Below are the code and all the weights of a small trained network. Each question names an input and a target symbol and asks about switching units off, where a switched-off unit gives its printed mean instead of its output.

import numpy as np


def w(rows, s, z=0):
    codes = np.array(rows[::2]) - 128.0
    scale = np.full(codes.shape[1], s)
    scale[-1] = z or s
    return codes * scale


def norm(h):
    return h / np.sqrt((h * h).mean(-1, keepdims=True) + 1e-5)


def f(y):
    return np.maximum(y, 0)


def softmax(a):
    e = np.exp(a - a.max(-1, keepdims=True))
    return e / e.sum(-1, keepdims=True)


def log_softmax(a):
    a = a - a.max(-1, keepdims=True)
    return a - np.log(np.exp(a).sum(-1, keepdims=True))


def net(x, mask):
    ids = ['ΔΠΩζημτφ'.index(c) for c in x.split()]
    T = len(ids)
    res = E[ids] + P[:T]
    r = norm(res)
    for j in range(2):
        rows = slice(4 * j, 4 * j + 4)
        q, k, v = (r @ M[0][rows].T for M in (Q, K, V))
        z = softmax(np.where(np.tri(T) > 0, q @ k.T / 4**0.5, -1e9)) @ v
        o = O[0][rows]
        res = res + np.where(mask[j], z, o[:, -1]) @ o[:, :-1]
    y = f(norm(res) @ A[0][:, :-1].T + A[0][:, -1])
    res = res + np.where(mask[2:10], y, B[0][:, -1]) @ B[0][:, :-1]
    return log_softmax(norm(res)[-1] @ U[:, :-1].T + U[:, -1])


Q, K, V, O, A, B = {}, {}, {}, {}, {}, {}
E = w([
[136,163,151,155,110,147,197],'Δ',
[170,107,142,126,150,141,137],'Π',
[130,90,132,128,156,135,123],'Ω',
[153,103,147,127,163,120,132],'ζ',
[145,130,90,164,105,43,141],'η',
[152,88,141,125,142,136,144],'μ',
[153,72,143,131,154,133,126],'τ',
[157,204,150,2,93,108,105],'φ',
],0.0061)
P = w([
[186,120,2,46,187,206,184],'0',
[71,135,167,58,208,55,145],'1',
[206,124,107,132,137,158,135],'2',
[42,133,185,107,164,63,124],'3',
[177,147,143,196,125,165,100],'4',
[32,144,183,126,137,69,117],'5',
[179,111,158,224,158,162,88],'6',
],0.0043)
Q[0] = w([
[113,125,152,134,183,57,130],'h1',
[133,167,142,120,94,145,139],'h1',
[99,135,135,109,129,59,130],'h1',
[119,127,178,99,154,145,153],'h1',
[117,149,160,91,113,93,114],'h2',
[153,169,119,118,86,57,115],'h2',
[62,121,238,112,191,2,154],'h2',
[81,151,107,132,104,46,147],'h2',
],0.0095)
K[0] = w([
[99,132,174,212,150,106,144],'h1',
[122,179,118,83,136,113,148],'h1',
[60,133,136,171,123,60,144],'h1',
[88,113,170,109,157,158,151],'h1',
[92,226,167,66,63,110,105],'h2',
[97,169,63,62,116,113,136],'h2',
[105,248,140,191,6,117,117],'h2',
[53,213,59,140,73,3,157],'h2',
],0.0067)
V[0] = w([
[43,93,205,110,106,163,100],'h1',
[126,40,85,238,108,102,190],'h1',
[172,103,70,137,219,144,173],'h1',
[229,140,181,170,97,113,137],'h1',
[112,181,124,81,55,104,115],'h2',
[121,135,121,69,90,144,67],'h2',
[122,212,188,139,177,191,255],'h2',
[165,142,28,185,127,35,156],'h2',
],0.0045)
O[0] = w([
[167,192,104,71,132,56,103,47],'h1',
[133,158,178,6,92,182,126,43],'h1',
[92,86,172,167,17,176,112,252],'h1',
[100,118,156,161,210,226,186,135],'h1',
[63,49,224,106,163,120,106,118],'h2',
[112,23,175,94,109,111,147,128],'h2',
[20,185,130,186,80,180,159,182],'h2',
[169,252,174,120,159,97,24,154],'h2',
],0.0038,0.0028)
A[0] = w([
[183,116,170,76,69,197,127,152],'n1',
[133,66,138,162,164,113,84,161],'n2',
[163,74,94,106,110,105,157,171],'n3',
[153,218,60,36,113,219,136,4],'n4',
[158,118,66,175,75,125,167,126],'n5',
[114,104,126,64,138,95,175,78],'n6',
[112,146,164,127,148,68,91,141],'n7',
[137,101,56,185,60,157,254,49],'n8',
],0.0063,0.0017)
B[0] = w([
[93,98,110,236,134,115,110,218],'n1',
[113,184,109,47,92,128,155,181],'n2',
[123,215,125,129,142,174,125,168],'n3',
[99,18,3,12,242,204,134,177],'n4',
[58,14,157,129,178,138,74,211],'n5',
[134,70,185,220,86,132,82,185],'n6',
[173,124,91,112,125,197,159,224],'n7',
[140,101,33,80,208,177,28,253],'n8',
],0.0048,0.0045)
U = w([
[143,88,166,255,108,117,84,125],'Δ',
[118,110,69,129,58,74,140,7],'Π',
[164,93,116,147,146,83,245,69],'Ω',
[100,54,43,97,193,155,99,168],'ζ',
[63,38,236,82,135,82,139,112],'η',
[205,145,164,124,56,213,156,133],'μ',
[18,211,131,145,136,140,183,105],'τ',
[195,203,146,38,181,101,126,254],'φ',
],0.0067,0.0016)

Each question gives the input, a string of symbols that net reads in full, and the target symbol t.
The units are the heads (4 rows each of Q, K, V and O) and the neurons (one row each of A and B). Each row of codes is followed by its name. A weight is (code - 128) times the scale printed after its matrix; where a second scale follows, it is the last column's (O, A, B and U).
mask holds one flag per unit, heads first, then neurons. A switched-off unit (its flag False) gives its mean, the last column of its rows in O or B, instead of its output. The means were averaged over made-up inputs and are rounded, as every weight is.
A unit's drop is (log p(t) with every unit on - log p(t) with that unit switched off) / (log p(t) with every unit on - log p(t) with every unit switched off).
The circuit of an input: a set's keep is (log p(t) with only the set's units on - log p(t) with every unit switched off) / (log p(t) with every unit on - log p(t) with every unit switched off). Starting from all 10 units, units are removed one at a time, each time the one whose removal leaves the highest keep (on an exact tie, the one counted first), for as long as the keep stays at least 0.8.
units of the circuit, in order: the units of the circuit, biggest drop first
most important unit: the unit with the biggest drop
k most important neurons: the k neurons with the biggest drops, biggest first
heads that matter: for each layer, one digit per head in row order, 1 if its drop is at least 0.15 and else 0, layers parted by /
drop of u: that unit's drop, to one decimal
input μ Π φ φ Δ, target ζ: units of the circuit, in order => [n8]
input Π ζ ζ Ω, target Π: 3 most important neurons => [n8 n5 n4]
input Ω Π Ω Δ η φ φ, target Δ: 3 most important neurons => [n1 n8 n4]
input φ η φ η φ, target μ: 2 most important neurons => [n8 n5]
input φ η η φ ζ μ, target η: units of the circuit, in order => [n8 h2]
input φ Δ Ω Ω, target τ: 2 most important neurons => [n8 n5]
input η φ μ ζ η ζ, target φ: heads that matter => 00
input η η τ Ω, target φ: heads that matter => 01
input τ φ φ φ Ω μ φ, target φ: 2 most important neurons => [n2 n6]
input μ η η, target Δ: 2 most important neurons => [n8 n7]
input φ φ φ, target μ: 2 most important neurons => [n3 n8]
input φ φ η φ φ Π φ, target φ: 2 most important neurons => [n2 n5]
input Δ τ Π Δ φ Ω, target η: 2 most important neurons => [n8 n1]
input φ τ η ζ η ζ, target φ: most important unit => h2
input η φ φ Ω φ Π, target η: 2 most important neurons => [n8 n6]
input η φ η, target Δ: 2 most important neurons => [n8 n4]
input Δ ζ ζ Π, target τ: drop of n1 => 0.1
input τ Δ Δ τ, target τ: drop of h2 => 1.1
input ζ Ω Ω ζ, target Ω: drop of n8 => 0.9
input φ Δ η Π, target φ: drop of h1 => 0.1
input Δ φ Ω μ, target η: most important unit => h2
